Here is a tiny trained network, its code and every weight. The questions are about switching its units off for an input and a target symbol, where a switched-off unit gives its printed mean instead of its output.

import numpy as np


def w(rows, s, z=0):
    codes = np.array(rows[::2]) - 128.0
    scale = np.full(codes.shape[1], s)
    scale[-1] = z or s
    return codes * scale


def norm(h):
    return h / np.sqrt((h * h).mean(-1, keepdims=True) + 1e-5)


def softmax(a):
    e = np.exp(a - a.max(-1, keepdims=True))
    return e / e.sum(-1, keepdims=True)


def log_softmax(a):
    a = a - a.max(-1, keepdims=True)
    return a - np.log(np.exp(a).sum(-1, keepdims=True))


def net(x, mask):
    ids = ['ΓΦμστψω'.index(c) for c in x.split()]
    T = len(ids)
    res = E[ids] + P[:T]
    u = 0
    for l in range(3):
        r = norm(res)
        for j in range(3):
            rows = slice(2 * j, 2 * j + 2)
            q, k, v = (r @ M[l][rows].T for M in (Q, K, V))
            z = softmax(np.where(np.tri(T) > 0, q @ k.T / 2**0.5, -1e9)) @ v
            o = O[l][rows]
            res = res + np.where(mask[u + j], z, o[:, -1]) @ o[:, :-1]
        u += 3
    return log_softmax(norm(res)[-1] @ U[:, :-1].T + U[:, -1])


Q, K, V, O = {}, {}, {}, {}
E = w([
[167,121,79,104],'Γ',
[114,110,101,155],'Φ',
[158,129,185,78],'μ',
[90,159,152,163],'σ',
[149,130,196,134],'τ',
[178,156,119,101],'ψ',
[5,40,133,48],'ω',
],0.014)
P = w([
[135,75,143,191],'0',
[127,172,69,67],'1',
[150,160,114,129],'2',
[185,97,167,185],'3',
[218,66,213,179],'4',
[175,98,176,151],'5',
[158,145,192,88],'6',
[151,109,143,81],'7',
[141,73,199,64],'8',
[189,72,137,54],'9',
[177,69,176,62],'10',
[129,2,104,51],'11',
],0.004)
Q[0] = w([
[226,250,81,106],'0.h0',
[102,77,191,232],'0.h0',
[191,82,134,184],'0.h1',
[120,70,187,55],'0.h1',
[141,161,154,175],'0.h2',
[126,57,147,157],'0.h2',
],0.017)
K[0] = w([
[230,161,153,163],'0.h0',
[36,8,209,46],'0.h0',
[95,108,90,58],'0.h1',
[200,211,51,190],'0.h1',
[179,174,79,161],'0.h2',
[94,176,116,60],'0.h2',
],0.014)
V[0] = w([
[90,173,194,238],'0.h0',
[217,112,126,224],'0.h0',
[133,151,161,105],'0.h1',
[112,254,91,215],'0.h1',
[24,32,215,189],'0.h2',
[119,28,12,8],'0.h2',
],0.0095)
O[0] = w([
[44,184,126,146,2],'0.h0',
[148,163,45,88,155],'0.h0',
[132,145,150,117,124],'0.h1',
[56,163,83,178,69],'0.h1',
[106,33,61,157,87],'0.h2',
[85,182,89,1,244],'0.h2',
],0.0092,0.0072)
Q[1] = w([
[234,92,206,111],'1.h0',
[211,124,254,179],'1.h0',
[87,96,181,44],'1.h1',
[141,74,138,96],'1.h1',
[229,131,120,37],'1.h2',
[246,178,72,188],'1.h2',
],0.014)
K[1] = w([
[64,106,185,59],'1.h0',
[8,86,182,135],'1.h0',
[151,40,121,85],'1.h1',
[112,108,138,54],'1.h1',
[70,28,131,81],'1.h2',
[142,71,7,115],'1.h2',
],0.015)
V[1] = w([
[69,42,94,91],'1.h0',
[116,58,182,95],'1.h0',
[149,141,193,187],'1.h1',
[6,33,148,104],'1.h1',
[185,145,169,174],'1.h2',
[211,166,22,129],'1.h2',
],0.018)
O[1] = w([
[158,83,218,77,148],'1.h0',
[173,73,111,109,182],'1.h0',
[193,122,116,173,2],'1.h1',
[87,38,246,154,137],'1.h1',
[140,121,30,114,54],'1.h2',
[7,126,116,180,107],'1.h2',
],0.013,0.0081)
Q[2] = w([
[90,189,118,187],'2.h0',
[81,203,95,194],'2.h0',
[133,251,61,129],'2.h1',
[242,131,117,131],'2.h1',
[149,154,9,176],'2.h2',
[117,48,183,136],'2.h2',
],0.02)
K[2] = w([
[45,169,76,197],'2.h0',
[12,172,73,209],'2.h0',
[87,97,5,154],'2.h1',
[4,60,160,112],'2.h1',
[50,149,31,163],'2.h2',
[99,113,219,99],'2.h2',
],0.018)
V[2] = w([
[93,166,167,97],'2.h0',
[28,143,63,211],'2.h0',
[205,214,227,87],'2.h1',
[130,132,104,5],'2.h1',
[135,133,45,102],'2.h2',
[7,45,44,78],'2.h2',
],0.018)
O[2] = w([
[146,63,110,107,145],'2.h0',
[160,221,166,74,8],'2.h0',
[45,151,100,173,152],'2.h1',
[63,41,155,91,197],'2.h1',
[152,97,105,84,126],'2.h2',
[202,128,253,101,120],'2.h2',
],0.016,0.011)
U = w([
[111,107,254,143,179],'Γ',
[148,55,44,130,161],'Φ',
[62,145,123,31,173],'μ',
[68,201,54,146,175],'σ',
[154,184,170,226,166],'τ',
[160,157,107,200,64],'ψ',
[109,110,145,161,2],'ω',
],0.0096,0.0038)

Each question gives the input, a string of symbols that net reads in full, and the target symbol t.
The units are the heads (2 rows each of Q, K, V and O). Each row of codes is followed by its name. A weight is (code - 128) times the scale printed after its matrix; where a second scale follows, it is the last column's (O and U).
mask holds one flag per head, layer by layer. A switched-off head (its flag False) gives its mean, the last column of its rows in O, instead of its output. The means were averaged over made-up inputs and are rounded, as every weight is.
A unit's drop is (log p(t) with every unit on - log p(t) with that unit switched off) / (log p(t) with every unit on - log p(t) with every unit switched off).
The circuit of an input: a set's keep is (log p(t) with only the set's units on - log p(t) with every unit switched off) / (log p(t) with every unit on - log p(t) with every unit switched off). Starting from all 9 units, units are removed one at a time, each time the one whose removal leaves the highest keep (on an exact tie, the one counted first), for as long as the keep stays at least 0.8.
circuit, biggest first: the units of the circuit, biggest drop first
unit that matters most: the unit with the biggest drop
heads that matter: for each layer, one digit per head in row order, 1 if its drop is at least 0.15 and else 0, layers parted by /
drop of u: that unit's drop, to one decimal
input ψ Φ Γ Φ, target σ: unit that matters most	0.h2
input ψ τ Γ τ ω, target Γ: heads that matter	000 / 010 / 001
input Γ Γ μ σ, target μ: circuit, biggest first	[0.h2 1.h1 1.h2 2.h2]
input τ σ σ τ Γ σ, target τ: circuit, biggest first	[0.h2 1.h1 2.h0]
input Φ Γ ψ Γ, target Γ: heads that matter	001 / 001 / 001
input ψ Γ Γ Γ, target σ: circuit, biggest first	[0.h2 1.h0]
input ψ ψ Γ ψ Γ Γ μ, target σ: circuit, biggest first	[0.h2 1.h1]
input σ Γ ψ, target τ: circuit, biggest first	[0.h2 2.h1]
input μ Γ ψ σ ψ σ ψ ψ, target σ: heads that matter	001 / 010 / 100
input Γ Φ Γ ω, target Γ: circuit, biggest first	[2.h2 1.h1]
input σ ψ Γ, target τ: heads that matter	001 / 000 / 000
input Γ Γ Γ τ ψ Γ μ ψ ψ μ ω Φ, target Γ: circuit, biggest first	[1.h1 2.h2]
input σ Γ τ, target τ: circuit, biggest first	[0.h2 2.h1 1.h1]
input ψ Γ Γ Γ Γ ψ ψ Γ τ, target σ: circuit, biggest first	[0.h2 1.h1]
input σ Γ ψ ψ Γ Γ ψ σ, target σ: circuit, biggest first	[1.h1]
input Φ Γ ψ ψ, target Γ: circuit, biggest first	[1.h2 2.h2]
input Φ Γ σ Γ, target Γ: heads that matter	110 / 001 / 001
input σ σ Γ Γ, target τ: drop of 1.h2	0.2
input μ ψ ψ ψ σ τ, target σ: drop of 1.h0	0.1
input Γ σ σ τ ω Γ σ μ σ, target Φ: unit that matters most	1.h2
input ψ Γ Γ σ, target σ: drop of 1.h1	0.3
